Here is a tiny trained network, its code and every weight. The questions are about switching its units off for an input and a class, where a switched-off unit gives its printed mean instead of its output.

import numpy as np


def w(rows, s, z=0):
    codes = np.array(rows[::2]) - 128.0
    scale = np.full(codes.shape[1], s)
    scale[-1] = z or s
    return codes * scale


def f(y):
    return y / 2 * (1 + np.tanh(0.7978845608 * (y + 0.044715 * y**3)))


def log_softmax(a):
    a = a - a.max(-1, keepdims=True)
    return a - np.log(np.exp(a).sum(-1, keepdims=True))


def net(x, mask):
    res = np.array(x, float).reshape(1, 7) / 4 @ E
    y = f(res @ A[0][:, :-1].T + A[0][:, -1])
    res = res + np.where(mask, y, B[0][:, -1]) @ B[0][:, :-1]
    return log_softmax(res[-1] @ U[:, :-1].T + U[:, -1])


A, B = {}, {}
E = w([
[119,129,93],'x0',
[158,120,191],'x1',
[203,171,220],'x2',
[116,226,2],'x3',
[209,228,125],'x4',
[3,253,85],'x5',
[73,154,1],'x6',
],0.0052)
A[0] = w([
[251,76,42,223],'n0',
[147,15,57,105],'n1',
[114,77,180,217],'n2',
[97,152,76,151],'n3',
[59,137,118,215],'n4',
[72,117,105,209],'n5',
[184,250,128,188],'n6',
[101,168,151,119],'n7',
[116,77,163,247],'n8',
[131,70,136,65],'n9',
[205,169,133,127],'n10',
[45,98,77,254],'n11',
],0.014,0.0055)
B[0] = w([
[227,44,87,213],'n0',
[110,157,203,188],'n1',
[164,199,178,216],'n2',
[118,143,69,197],'n3',
[192,160,70,212],'n4',
[152,218,118,201],'n5',
[60,18,45,241],'n6',
[132,102,122,149],'n7',
[253,206,145,217],'n8',
[85,90,163,147],'n9',
[68,61,108,172],'n10',
[165,207,123,255],'n11',
],0.0069,0.009)
U = w([
[52,86,122,118],'0',
[94,107,166,2],'1',
[160,218,68,118],'2',
[190,119,188,201],'3',
[238,126,12,155],'4',
],0.011,0.0074)

Each question gives the input, the list of numbers given to net, and the class t.
The units are the neurons (one row each of A and B). Each row of codes is followed by its name. A weight is (code - 128) times the scale printed after its matrix; where a second scale follows, it is the last column's (A, B and U).
mask holds one flag per neuron, in row order. A switched-off neuron (its flag False) gives its mean, the last column of its row in B, instead of its output. The means were averaged over made-up inputs and are rounded, as every weight is.
A unit's drop is (log p(t) with every unit on - log p(t) with that unit switched off) / (log p(t) with every unit on - log p(t) with every unit switched off).
The circuit of an input: a set's keep is (log p(t) with only the set's units on - log p(t) with every unit switched off) / (log p(t) with every unit on - log p(t) with every unit switched off). Starting from all 12 units, units are removed one at a time, each time the one whose removal leaves the highest keep (on an exact tie, the one counted first), for as long as the keep stays at least 0.8.
units of the circuit, in order: the units of the circuit, biggest drop first
most important unit: the unit with the biggest drop
top k neurons: the k neurons with the biggest drops, biggest first
drop when u is switched off: that unit's drop, to one decimal
input [3,-5,-3,1,-7,-8,3], class 3: most important unit => n1
input [6,2,4,-4,6,7,2], class 0: units of the circuit, in order => n6, n8, n11
input [3,3,2,0,-3,-4,7], class 3: units of the circuit, in order => n1, n6
input [-3,0,0,-2,2,-8,6], class 3: units of the circuit, in order => n1, n4
input [-2,-2,-2,-6,6,5,-3], class 0: top 2 neurons => n11, n0
input [-3,-5,8,4,-8,-1,-1], class 3: top 2 neurons => n6, n3
input [-3,2,1,0,-4,-6,5], class 3: drop when n3 is switched off => 0.1
input [1,3,4,3,-6,-7,3], class 3: drop when n1 is switched off => 0.3
input [4,-4,-4,-3,-6,-3,1], class 3: drop when n6 is switched off => 0.1
input [-2,1,7,5,-1,2,1], class 0: drop when n8 is switched off => 0.2
